[128 = 0]

[110 142 129  83 144 122  80 106 210 148 141  81  73  69 181 139 119 133] -> ZD
[127 132 131 109 143 113  96 103 164 158 129  82  96  78 168 123 131 119] -> ZD
[126 141 151  89 143 124  71 117 213 150 167 128  46 110 148 146 123 138] -> BP
[119 124 131  97 142 111 102 110 206 141 143 127 103 129 173 130 120 133] -> FT
[119 137 130 100 152 129  96  99 184 140 149  75  87  54 138 125 128 151] -> ZD
[142 141 131 104 151 139  78  74 220 159 124  92  70  88 148 119 132 165] -> BP
[112 147 151  99 152 123  80 108 209 143 157 125  70 114 142 143 128 112] -> BP
[ 96 134 142 106 143 127  95 120 187 133 163 116  82 134 137 133 143 134] -> FT
[108 133 146  95 136 125  97 114 193 137 150 113  74 105 163 138 130 128] -> BP
[120 147 147 106 130 122  96 108 183 128 150 111  81 122 143 153 138 139] -> FT
[105 138 161  89 148 119  80 117 226 141 158 123  60 112 176 137  93 140] -> ZD
[100 133 152  80 155 135 103  99 218 144 171 110  66  78 168 134 130 112] -> ZD
[127 136 161 111 135 153  97 120 193 122 139 124  75 104 148 134 130 142] -> BP
[120 139 138  90 155 122  87 115 195 116 148 103  73  98 136 127 136 121] -> BP
[126 136 151  85 139 122  73 118 199 151 157 120  88  97 174 140 137 130] -> ZD
[110 156 138 101 137 123  85 109 182 132 142 103  80  76 157 159 132 150] -> ZD
[114 137 150 104 144 121  84 132 205 152 140  95 112 135 179 126 109 118] -> BP
[129 142 165  93 141 124  91  90 213 137 161 144  61  98 155 145 141 145] -> FT
[114 146 123 102 154 129  79 100 185 135 148 107  51 100 140 143 132 136] -> ZD
[121 155 146  86 149 122  79  83 185 149 141  95  57  89 160 132 139 140] -> BP
[120 142 138 106 155 119  76 122 192 158 143 103  70 102 152 131 141 143] -> FT
[124 131 137  93 148 135  84 102 206 145 152  95  73 100 146 118 131 140] -> FT
[116 141 133 101 162 122  84 127 162 142 149 100  92 132 142 121 116 127] -> FT
[113 150 135  99 149 123  90 117 180 152 151  94  78 124 140 132 137 131] -> BP
[124 125 143 100 133 123 102 130 189 137 137 134 104 103 158 130 119 126] -> ZD

[127 136 131 132 141 133 111 129 135 127 123 128 127 146 133 124 128 133] -> M
[122 112 124 131 120 130 125 126 139 105 133 128 124 124 125 119 128 127] -> U
[136 139 138 128 132 122 129 128 124 131 119 125 128 140 131 131 142 126] -> U
[144 143 136 123 137 129 131 132 112 134 121 153 133 141 139 129 149 123] -> U
[136 126 129 124 114 119 164 136 104 122 128 124 145 114 127 127 127 116] -> U
[133 130 130 134 134 126 124 129 136 132 129 127 123 136 128 129 131 128] -> M
[118 131 125 131 137 136 101 123 145 133 127 131 121 138 125 127 126 130] -> U
[129 132 137 123 139 134 104 121 143 137 120 129 117 144 137 124 154 135] -> M
[128 130 142 128 126 137 126 133 128 121 115 131 117 139 141 127 152 128] -> M
[136 136 137 141 136 128 126 130 126 124 124 118 126 139 131 127 144 128] -> U
[127 134 127 127 135 130 119 127 132 130 126 126 126 140 134 126 131 125] -> U
[128 132 127 130 138 133 116 122 135 137 127 127 118 135 128 129 127 125] -> U

[147 156 125 158 127 108 131 128 118 129 143 131 122 151 153 121 142 125] -> R
[133 136 129 135 130 130 127 129 119 132 121 132 127 129 127 133 132 132] -> R
[128 137 119 131 155 121 141 133 107 133 115 159 125 129 147 143 129 126] -> C
[143 147 124 139 130 125 129 127 127 121 142 130 127 132 138 111 114 129] -> R
[127 126 123 111 146 124 134 128 119 127  99 136 118 135 129 121 148 128] -> Y
[127 121 125 154 137 139 131 128 119 133 126 149 121 134 119 129 109 106] -> V
[112 130 126 131 107 125 141 133 120 129 118 148 122 132 142 128 134 128] -> C
[127 140 130 146 123 118 143 124 111 123 112 141 129 139 149 115 138 115] -> C
[135 132 127 147 152 134 128 133 118 122 137 130 126 127 134 131 116 129] -> T
[141 130 129 133 123 119 133 126 112 135 149 126 127 149 147 121 144 119] -> R
[128 137 131 129 101 123 129 131 121 140 129 146 128 126 141 134 133 127] -> C
[130 153 129 163 145 116 127 132 108 136 143 134 125 154 141 126 119 117] -> R
[131 151 128 141 126 119 142 132 133 137 137 126 126 137 124 120 118 121] -> R
[144 134 115 135 135 105 143 116 116 146 132 143 116 152 141 121 126 116] -> T
[131 117 122 126 159 130 145 141 112 130 123 145 133 137 138 119 133 122] -> V
[119 132 118 138 121 130 130 128 111 142 127 138 129 136 129 144 129 129] -> V
[129 130 128 138 122 128 141 128 114 141 107 145 123 145 135 131 131 115] -> C
[126 131 128 130 111 128 128 135 116 124 133 124 125 132 143 134 144 128] -> R
[135 137 128 134 114 124 134 119 110 130 116 135 122 128 143 133 154 127] -> Y
[127 131 123 120 127 123 136 127 122 126 126 135 127 133 134 131 128 114] -> C
[109 136 129 124 115 125 139 126 119 127 111 137 127 139 126 129 137 132] -> R
[125 148 121 126 143 126 130 126 123 123 124 120 125 137 133 119 142 128] -> R
[125 133 133 127 123 115 136 130 119 138 126 139 127 142 149 136 138 124] -> C
[127 145 120 131 109 129 131 121 120 140 133 126 127 141 121 126 136 126] -> V
[137 132 112 141 149 127 130 130 124 127 135 131 124 135 127 112 120 127] -> R
[131 147 143 137 124 120 134 122 122 130 107 132 119 126 137 128 138 126] -> C
[137 134 123 130 138 127 124 131 121 127 142 132 126 131 128 127 128 129] -> R
[139 149 127 142 120 115 131 123 126 129 130 129 131 134 133 130 124 126] -> R
[142 147 126 141 130 117 131 125 118 136 126 130 121 139 134 126 130 127] -> R
[126 133 127 149 127 129 131 129 131 124 132 131 125 135 141 118 123 125] -> R
[149 147 126 153 129 125 124 134 107 135 145 144 125 123 154 136 129 127] -> R
[139 137 118 136 138 121 134 130 121 128 143 128 126 145 127 111 121 123] -> R
[142 134 123 144 138 133 125 126 126 129 128 133 122 119 130 130 120 131] -> Y
[128 134 124 123 148 119 131 132 107 128 144 130 123 139 142 117 135 136] -> T
[129 138 129 119 127 126 126 123 118 124 136 117 125 137 141 115 139 122] -> R
[124 130 126 121 132 126 137 124 114 139 120 152 125 136 132 127 127 122] -> C
[138 143 131 125 131 124 132 134 122 137 138 126 121 138 138 117 133 127] -> R
[127 154 123 147 145 119 138 126 119 124 132 124 123 142 134 123 120 128] -> R
[138 122 128 122 130 133 121 126 122 118 122 124 130 130 132 118 138 127] -> Y
[135 135 122 134 137 113 131 129 123 125 128 133 121 141 146 120 134 128] -> R
[137 144 127 144 103 121 132 123 118 137 143 131 124 121 142 131 127 127] -> R
[130 152 133 149 132 123 134 130 121 130 137 126 129 133 140 118 122 131] -> R
[132 117 120 135 115 128 125 125 122 139 124 137 128 139 138 125 140 121] -> Y
[133 147 124 124 142 117 126 132 121 135 140 123 124 142 139 122 138 125] -> R
[123 111 133 116 152 141 123 139 129 129 127 131 132 127 118 132 128 123] -> V
[147 144 142 134 133 126 135 125 123 137 114 140 119 122 126 130 123 114] -> T
[128 130 130 140 125 133 132 131 112 133 126 138 125 136 132 128 138 123] -> C
[132 156 128 146 124 118 136 129 117 128 128 133 123 140 140 123 126 128] -> R
[130 152 127 140 114 116 132 126 120 136 142 128 126 136 139 128 121 126] -> R
[121 135 125 129 102 123 132 136 127 124 146 140 132 129 141 121 116 128] -> R
[130 150 124 133 140 114 136 121 126 129 126 138 125 132 142 136 130 124] -> C
[130 165 124 144 119 119 127 127 103 137 141 125 128 145 145 129 126 128] -> R
[119 144 123 143 118 122 139 125 111 127 135 138 133 124 152 135 130 124] -> R
[134 146 129 138 122 117 128 130 118 131 135 130 122 130 145 133 132 126] -> R
[135 132 121 139 109 114 136 127 116 134 140 129 125 143 147 118 135 127] -> R

[118 142 127 127 133 123 122 123 125 128 126 114 134 124 112 138 127 127] -> Z
[126 115 119 141 140 115 129 118 125 119 118  99 130 144 118 137 129 130] -> Z
[125 149 142 125 125 123 123 136 139 123 124 135 121 118 111 122 138 117] -> Z
[124 114 124 131 127 123 124 124 126 124 119 125 129 126 110 136 130 129] -> Z
[123 165 113 137 135 122 111 124 124 115 121  97 116 134 132 153 125 133] -> Z
[131 152 135 133 125 114 123 130 138 127 138 135 110 105 110 138 127 120] -> X
[131 111 122 136 132 121 125 130 123 129 120 123 141 137 120 147 116 128] -> Z
[140 148 122 130 140 114 122 123 141 118 129 129 107 102 119 140 128 121] -> D
[121 113 135 130 127 118 129 128 125 126 125 122 128 124 105 145 134 131] -> Z
[126 119 125 138 130 115 126 122 123 121 124 101 133 135 125 149 126 129] -> Z
[123 144 141 130 129 124 122 125 126 130 131 125 130 125 105 130 128 125] -> Z
[146 126 134 124 120 135 134 133 137 130 137 151 108 106 109 130 162 126] -> X
[130 169 135 129 129 111 128 126 138 126 128 111 121 126 104 137 136 136] -> Z
[126 142 134 133 126 122 122 128 120 125 127 121 131 116 112 139 127 129] -> Z
[122 148 134 130 127 115 113 128 141 119 131 112 119 115 112 140 123 120] -> Z
[133 144 128 132 126 125 121 129 143 123 132 145 106 107 108 132 132 129] -> X
[132 120 132 133 133 129 134 130 133 131 123 148 113 116 111 116 132 123] -> X
[129 136 136 125 131 126 123 125 129 107 130 124 121 118  98 133 132 127] -> Z
[122 139 145 123 126 122 124 128 123 116 128 116 135 124 108 136 156 127] -> Z
[138 122 137 128 126 133 131 124 130 126 136 137 120 116 116 139 125 124] -> X
[135 113 134 128 123 132 140 129 136 132 132 143 127 118 123 124 133 131] -> X
[131 169 137 123 122 112 119 126 135 127 129 126 114 107 112 133 136 122] -> Z
[119  94 146 130 114 128 135 130 123 127 125  87 143 136 116 155 132 136] -> Z
[128 106 126 132 124 132 139 127 154 131 133 159 118 114 113 142 139 128] -> X
[126 132 158 131 123 112 135 132 128 125 126 135 129 110 114 135 137 122] -> Z
[122 123 141 130 121 118 121 124 143 134 131 117 126 117 101 137 136 122] -> Z
[128 150 146 132 124 116 129 136 132 127 125 125 125 105 113 144 125 124] -> Z
[130 135 139 128 138 126 123 114 131 123 134 138 121 115 117 125 128 123] -> Z
[118 125 132 131 121 135 130 125 127 126 138 132 116 117 121 137 125 122] -> X
[130 115 139 129 104 124 142 137 131 129 112 138 113 119 136 150 132 124] -> X
[125 107 132 125 115 122 133 127 124 131 124 125 144 138 111 120 132 132] -> Z
[136 165 124 128 134 120 113 131 141 120 134 138 110 103 126 128 132 122] -> D
[127 107 133 135 129 111 140 129 121 125 124 111 140 137 108 133 133 127] -> Z
[125 107 129 138 122 122 132 130 125 120 127 127 109 113 116 147 129 127] -> X
[132 155 131 131 131 116 121 124 140 120 133 120 126 118 109 135 126 130] -> Z
[119 145 127 140 127 129 122 131 129 120 128 110 108 123 119 156 119 121] -> Z
[128 123 128 133 126 112 120 122 125 125 131 115 132 133 112 136 128 131] -> Z
[132 117 117 126 131 122 131 126 141 127 128 138 125 107 121 126 131 123] -> D
[129 149 162 134 119 122 122 124 132 125 135 138 126 100 109 130 125 126] -> Z
[126 126 137 121 124 123 133 130 138 129 137 141 113 106 105 122 131 122] -> X
[125 131 141 134 133 118 127 128 128 126 131 117 122 133 118 130 133 129] -> Z
[120 129 135 130 123 126 138 130 139 133 130 135 105 102 113 142 118 122] -> X
[127 121 135 122 125 117 118 133 132 115 127 116 118 132 114 116 132 124] -> Z

[125 117 126 135 118 130 118 128 120 131 130 120 120 124 130 129 121 124] -> Q
[123 133 128 145 128 135 128 110 117 127 121 152 126 141 138 130 123 129] -> Q
[130 124 127 133 122 131 122 121 119 129 129 136 124 131 132 130 121 124] -> F
[133 131 128 131 132 131 129 120 130 127 127 148 131 135 128 119 132 130] -> F
[141 126 127 120 122 126 124 129 130 127 131 138 125 121 121 126 133 126] -> Q
[125 130 128 141 127 133 121 116 117 130 125 140 128 132 139 130 122 125] -> S
